Below is a small trained network, with its code and all its weights. Each question gives an input and a class and asks what happens when units are switched off, that is, made to give their printed mean instead of their output.

import numpy as np


def w(rows, s, z=0):
    codes = np.array(rows[::2]) - 128.0
    scale = np.full(codes.shape[1], s)
    scale[-1] = z or s
    return codes * scale


def f(y):
    return np.maximum(y, 0)


def log_softmax(a):
    a = a - a.max(-1, keepdims=True)
    return a - np.log(np.exp(a).sum(-1, keepdims=True))


def net(x, mask):
    res = np.array(x, float).reshape(1, 7) / 4 @ E
    y = f(res @ A[0][:, :-1].T + A[0][:, -1])
    res = res + np.where(mask, y, B[0][:, -1]) @ B[0][:, :-1]
    return log_softmax(res[-1] @ U[:, :-1].T + U[:, -1])


A, B = {}, {}
E = w([
[163,221,117,97,218,26,103,164],'x0',
[91,9,112,118,183,23,74,55],'x1',
[227,104,79,207,149,143,235,129],'x2',
[151,126,42,51,39,103,91,212],'x3',
[125,161,215,175,151,37,169,155],'x4',
[2,115,71,102,194,137,196,100],'x5',
[164,135,82,1,145,18,207,139],'x6',
],0.0045)
A[0] = w([
[103,173,181,179,81,212,201,145,173],'n1',
[158,148,108,141,111,220,116,128,239],'n2',
[139,126,136,135,136,150,116,116,177],'n3',
[123,114,146,129,154,167,98,118,119],'n4',
[167,131,126,173,118,147,151,139,156],'n5',
[107,46,76,134,160,161,249,97,149],'n6',
[205,196,155,90,184,49,208,126,217],'n7',
[147,151,99,91,134,203,106,116,126],'n8',
[89,195,118,91,157,68,124,131,249],'n9',
[126,110,123,133,125,129,153,118,120],'n10',
[174,96,180,247,163,121,117,109,228],'n11',
[112,98,174,130,111,105,118,126,153],'n12',
[150,103,113,86,76,119,131,139,173],'n13',
[215,162,34,170,130,121,151,181,228],'n14',
[70,155,120,100,140,73,127,145,94],'n15',
[125,123,125,122,124,131,148,118,182],'n16',
[121,123,113,128,146,120,119,125,182],'n17',
[183,113,115,105,57,109,136,156,202],'n18',
[108,147,126,125,158,104,121,144,226],'n19',
],0.015,0.0014)
B[0] = w([
[29,211,71,124,128,114,162,95,251],'n1',
[92,156,189,153,150,101,116,77,225],'n2',
[134,117,140,146,124,121,135,103,156],'n3',
[153,113,108,161,115,91,142,96,168],'n4',
[112,169,162,130,150,137,104,135,182],'n5',
[93,63,66,72,238,130,117,201,246],'n6',
[136,165,82,89,82,80,255,76,255],'n7',
[101,122,182,156,136,78,95,77,187],'n8',
[104,79,168,89,197,123,155,134,220],'n9',
[125,127,118,128,149,124,112,151,149],'n10',
[155,106,180,166,197,254,139,98,242],'n11',
[186,153,102,126,186,135,111,91,158],'n12',
[149,143,132,73,136,88,61,119,184],'n13',
[188,199,144,66,84,159,159,91,226],'n14',
[102,105,191,105,168,128,131,131,191],'n15',
[127,117,108,127,145,135,115,124,147],'n16',
[148,132,127,145,162,98,123,97,151],'n17',
[173,147,113,48,109,161,108,172,200],'n18',
[104,121,136,120,155,135,145,134,170],'n19',
],0.025,0.0094)
U = w([
[214,134,65,88,31,77,167,152,66],'0',
[171,144,170,96,97,122,37,146,199],'1',
[94,151,142,224,50,65,118,89,43],'2',
[92,101,145,143,100,127,148,198,7],'3',
[109,109,54,117,126,123,113,201,74],'4',
[108,172,141,106,154,141,179,93,193],'5',
[202,76,161,210,117,179,86,127,75],'6',
[104,2,149,126,184,114,94,196,203],'7',
],0.0073,0.0018)

Each question gives the input, the list of numbers given to net, and the class t.
The units are the neurons (one row each of A and B). Each row of codes is followed by its name. A weight is (code - 128) times the scale printed after its matrix; where a second scale follows, it is the last column's (A, B and U).
mask holds one flag per neuron, in row order. A switched-off neuron (its flag False) gives its mean, the last column of its row in B, instead of its output. The means were averaged over made-up inputs and are rounded, as every weight is.
A unit's drop is (log p(t) with every unit on - log p(t) with that unit switched off) / (log p(t) with every unit on - log p(t) with every unit switched off).
The circuit of an input: a set's keep is (log p(t) with only the set's units on - log p(t) with every unit switched off) / (log p(t) with every unit on - log p(t) with every unit switched off). Starting from the 12 units with the biggest drops (on a tie, the unit counted first), units are removed one at a time, each time the one whose removal leaves the highest keep (on an exact tie, the one counted first), for as long as the keep stays at least 0.8.
units of the circuit, in order: the units of the circuit, biggest drop first
most important unit: the unit with the biggest drop
top k neurons: the k neurons with the biggest drops, biggest first
drop of u: that unit's drop, to one decimal
input [0,1,-2,-5,6,-4,-6], class 6: units of the circuit, in order : (n11, n7)
input [2,-1,3,0,0,2,3], class 0: most important unit : n11
input [-8,7,-1,-7,4,-6,8], class 7: units of the circuit, in order : (n1, n14)
input [-5,-5,-3,8,6,3,5], class 1: units of the circuit, in order : (n13, n7, n18)
input [5,4,4,-5,2,-7,-5], class 6: units of the circuit, in order : (n11, n1)
input [1,7,-3,8,-1,-7,5], class 1: units of the circuit, in order : (n13, n1)
input [1,0,3,-1,-6,7,-5], class 7: top 2 neurons : (n6, n7)
input [2,0,0,-2,4,7,-3], class 7: top 2 neurons : (n14, n7)
input [-1,-2,-3,1,-1,3,7], class 7: top 2 neurons : (n1, n14)
input [7,-1,1,3,4,-1,4], class 0: top 2 neurons : (n7, n11)
input [-4,4,5,-5,2,6,-3], class 7: drop of n6 : 0.2
input [-2,8,-3,6,-5,-4,-7], class 1: drop of n4 : 0.0
input [-1,8,5,7,-1,-7,-4], class 1: drop of n7 : 0.1
input [-6,3,-6,3,1,-6,8], class 1: top neuron : (n7)
input [-7,5,8,8,6,6,8], class 4: top 2 neurons : (n6, n7)
